Each row is followed by roughly how far along a hidden order it lies, from 0 to 30. A new part has a new order.
[ -2   0 -12  -5   2  -4   2  21  18  -1   8  18 -10  19  -2   0  -6   3
 -13  26  16  11   2   5   1 -10 -17  13  -3 -12 -21  -8   4  -2   1   9
   3  22  22  -5  -2  10  -8 -10   8  25  -2  -5   9 -16  -4  27  11  -2
  11   5  -9  24   3  21   3  -6  -5  -6  -7  -7 -29  18 -25  -3   8  -2
   5 -34 -24  20  -8  -5 -21   5 -19  14 -15  36 -38   0  16   9  -3  13] : 0
[  0  -5 -20  -4   6  -5   9  20  13  -4   7   6  -5   5  -5   1  -3  10
 -16  10  10  -4   4  12  19 -15 -11   5   1  18 -17 -13   0  -6  -4  10
  13  -4  19   3   0   5 -16   0  -3  22  -1 -28   2  -4   7  18  14 -13
  12   7 -14  20   6  28   4  -3  -2  -5  -3  -3 -34  16 -18  -5  -3  -9
   0 -26 -24  51   1   7 -21  10 -20  28 -25  35 -46  -7  13  13   4  24] : 0
[  3  -5  -7  -1   2  -3   5  16  15   0   8  13  -9  10  -3   3  -4   5
 -12  35  23  11   0   4   0 -15 -13  11   2  -5 -18  -6   1  -3   1   8
   6  14  17  -3   2  14  -8  -8  10  22  -3 -19   8 -12  -2  28  14  -4
   6   5 -13  17   6  19   0  -4  -5 -10  -6  -6 -33  19 -22  -4   7  -2
   0 -42 -26  26  -4  -7 -23   9 -17  17 -15  32 -22   0  13  11  -4  15] : 0
[ -8  -6 -19   3   4 -17  10  12  10   2  15   2  -6  -9  -1   1   0   1
  -5   5  16   5   1  12  22 -15  -2  -3  11  19  -3 -15  13  -1   3  11
 -27 -11  16   0   0   9 -12   1  -1  10  -4 -21   2   2 -41  21  15 -17
  16  11 -26  31  14  35   0  -9  -1 -15  -1  -1 -40  18 -10 -15  -9   9
   3 -13 -31  35   2   4 -34  15 -15  17 -23  40 -22   1  -4  13  11  30] : 30
[  2  -2 -11  -1   4  -6  11  16  13   1   6  14  -6   3  -2  -1  -3   6
 -13  14  18   6   3   6 -13 -15  -6   4   1   8 -10 -12   5  -3   1  10
  -2  14  17  -3   2  11 -11  -6   5  21  -2 -22   5  -9 -13  23  13  -8
  13   8 -17  21   6  23   1  -3  -3 -10  -4  -5 -33  20 -22  -4  -1   3
   3 -26 -28  26  -2  -1 -22   9 -14  14 -19  38 -30  -1   7  11   0  12] : 0
[  5  -2   0  -2   0  -2   9  17  21   1   3   7 -10  13  -2  12  -4   6
 -18  41  27  10   2   6  -1 -17 -13  16   1   5 -18 -13   1  -2   4  10
  14  -3  17  -5   2   9  -8  -7   7  25   6 -21   8 -12   4  35  17  -6
  -1  15 -14  12   3  13  -1  -6  -6 -10  -1  -4 -40  18 -26  -9   7  -4
   2 -34 -23  18  -2  -3 -11   0 -18  16 -27  35 -18   1  12  14  -1   9] : 0
[  1   0  -5   1   3  -7   7  17  10  -1   2  10  -4   5  -5  -5  -4  13
  -7  27  16   5   3  12   2 -16  -7   3  -1   4 -16 -11   4  -2   1   8
  14  -3  23  -3   4   5 -13 -10   5  17   0 -20   4  -8  -8  25   5 -10
   8   3 -17  13   9  17   0  -6  -1 -11  -4  -6 -29  19 -13  -7   0  -2
   3 -40 -25  21  -3   5 -23  10 -17  16 -13  37 -29   0   8  11   1  24] : 0
[  4  -3 -12  -3   6  -7  13  15  16   2   8   9  -7  -2  -7  -1  -2   5
 -17  19  19   4   6   9   5 -17  -5   8   2  13  -6 -11   9  -5   3  10
  12 -19  13   0   4  13  -8  -6   2  25  -4 -26  -1 -13 -16  27  15  -9
  15   8 -23  24   8  23   1  -6   1  -7  -8  -2 -43  21 -13  -7  -2   1
   1 -25 -28  31  -2  -5 -18   5 -12  13 -24  36 -34  -2   4  11   5   6] : 0

[  2   3 -20   0  -9  -3  -3  -9  -7   1  -3  -2   1   5  -7  11  -8   0
   9  -4   1   4  27  -2  15  -6 -11  16   3  -8] : 20
[ -1  -4  10  12 -15   8   4 -17  -8  -6  -3   5   6  -1 -11   4   0   7
   6  -1   0  -1   9   1  -3 -17   1   4  -2 -21] : 12
[  1   1 -13  11   0   9  -1  -8  -7  -9   4   4   3   0  -7  11   4   2
   5  -7   3   5  11   5  12 -15  -7   8   2 -12] : 23
[  8   4 -19   6   1  -8  -7  -1  -2   6  -3  -6  -3   1  -2  14  -3  -4
  11  -5   6  -3  13  -2   8  -2   6  13   2   4] : 18
[  6   2 -26   3  -1   5  -4   0   0  -5 -13   9  -5   3  -6   7 -10 -27
  16   4   0   5  17  -3   7   3 -16   0  -2  -3] : 2
[  3  -1 -29  -4 -21  -5  -4  -8   0 -10 -22 -24   8   3 -15  -2  -7  -8
   1  -8  -7  -5   6  -2  -3   4   0   1   4   8] : 0
[  1  -4  -4   5 -23   7  -5  -7  -8   4   6   8  -3   0  -7   4  -7  -8
  14   0  -1  -8  14   3   0  -6   3   0   2 -14] : 14
[  1  -3 -24  -4 -31   5  -2  -7  -6  -7 -10  -4   1   2  -7   3   6   2
  -5  -2  -1  -3  20   3  -7  -7   6   0   0   5] : 1
[ -4  -2 -10  -2 -10   3  -3 -15  -8  -7 -21  -6  -7   0 -12   6   6  -1
  12   4  -8  -3  13   2   0  -5  -4  10  -1   8] : 0
[ -1   0 -25  -3  -1   2  -1 -10  -2  -2 -10  -5  -4   6 -12   8  -1 -10
  23  -1 -13  -4  20   3   5  -4 -10  11  -2   1] : 5
[ -1   3  -4   3   8  -2  -2  -2  -9   2   2  -4   0  -2  -3   3   5  -8
  -5   2   1   3  11   2  10 -10  -5   6   3  -3] : 25
[  5   4 -31   4  -5 -11  -7  -6  -4   7 -10  -6   1   0  -3  18  -3 -10
  18  -1   5   0  22   0  12  -5   2  15   1  -1] : 17
[ -5   4 -15  -2 -11  -5  -6  -2   1  -5   6  -8  -4   4  -3  10  -6 -18
  -2  -3  -9   1   3   3  15 -13  -7   9   1  -7] : 21
[ -2   0 -26  -3 -18   2  -7 -12  -7   0 -16  -5  10   9  -6   9  -2  12
  14   2  -7  -5  23  -2   6  -7  -8  14  -3  -7] : 7
[  1   1  -2   3  -7  -1  -3  -5  -4   1   7  -6   3   6  -2   6  -8 -12
  -5  -5  -8  -1   4   0   6  -1  -4   3  -2 -10] : 16
[  7   1 -49 -13 -18  -5   2   2  -4   4 -15 -11   7   8  -5   0  -3 -19
  -7 -10   1  -9   2  -1   3   0  -7   4   2   1] : 9
[  8  -1  -5 -12  -7  -2   1   3   2  -1 -12 -16   4   4  -8   9  -5  -4
  23  -2  -1  -7   0   0   2  10  -2   2   0  -2] : 3
[  8  -1 -15   9  -6  -7  -8  -9  -3   4   2  -5  -1   2  -3  15  -1 -18
   5   0   7  -2  20   1   6  -4   5  10   0  -6] : 16
[ -6  -3 -28  -3  -1   1   1  -1   5  -4  -6 -15   0   0  -5  -3  10 -19
  -3  -8  11   0 -20   3  -6  -3  -8  -1  10  -8] : 17
[ -1   1 -21   5   6   8   1   2   5  -7  -6  13  -4   0 -13   7  -1 -25
  21   2  -1   6  16   7   3  -6  -8   0  -2  -5] : 3
[ -5   2  -8  15  -4   3  -3  -3  -8  -7  12  -8  -1  -7 -10  11  11 -11
  18  -3   9  -8  15  13  10 -29   2   6   8   0] : 24
[ -2   0  -1  -3   0   6  -4 -12  -3  -3 -19   4  -1   5 -11  12   3   7
  26   5 -10   0  24   3   8  -6 -10  15  -3   4] : 3
[ -6   4  -9   1   6   4   0   7  -2  -3  29   0   1   3  -9   8   0   4
 -53   1   5  -7  -9   1   1  -9  -4  -5  11   2] : 30
[-17  -2 -19   3  -6  -1  -3 -16  -8   6 -11 -20   7  -2  -9  15   8 -24
  25  -4   8  -5  14   6   6 -14  -3   5   4   4] : 18
[ -7   2 -41   2  -4   0  -7  -3  -7  -3 -12  -4  14 -11  -7   9   1 -22
  44  -2   3  -9  19   6   2  -8   2   6  -4  -1] : 3
[ -1  -2 -63 -13 -42  -8  -9 -21 -26  -9 -19 -37   6   7 -17  12 -11 -60
  -2 -26   4 -11  16   7  -2 -15  -7   6   6  -2] : 2
[  8  -1 -27 -15 -10  -5  -1   2  -1   3 -18 -14  10   5  -8   9  -5 -12
  20  -4  -1  -9  13  -1   7   7  -6   6  -1  -1] : 4
[ -1   0 -27   0 -11  -4  -1  -2  -6  -5 -19 -19  12 -11 -10  -9   0  -8
  31  -6   6  -6  15   2  -1   3  -3   1  -2   0] : 4
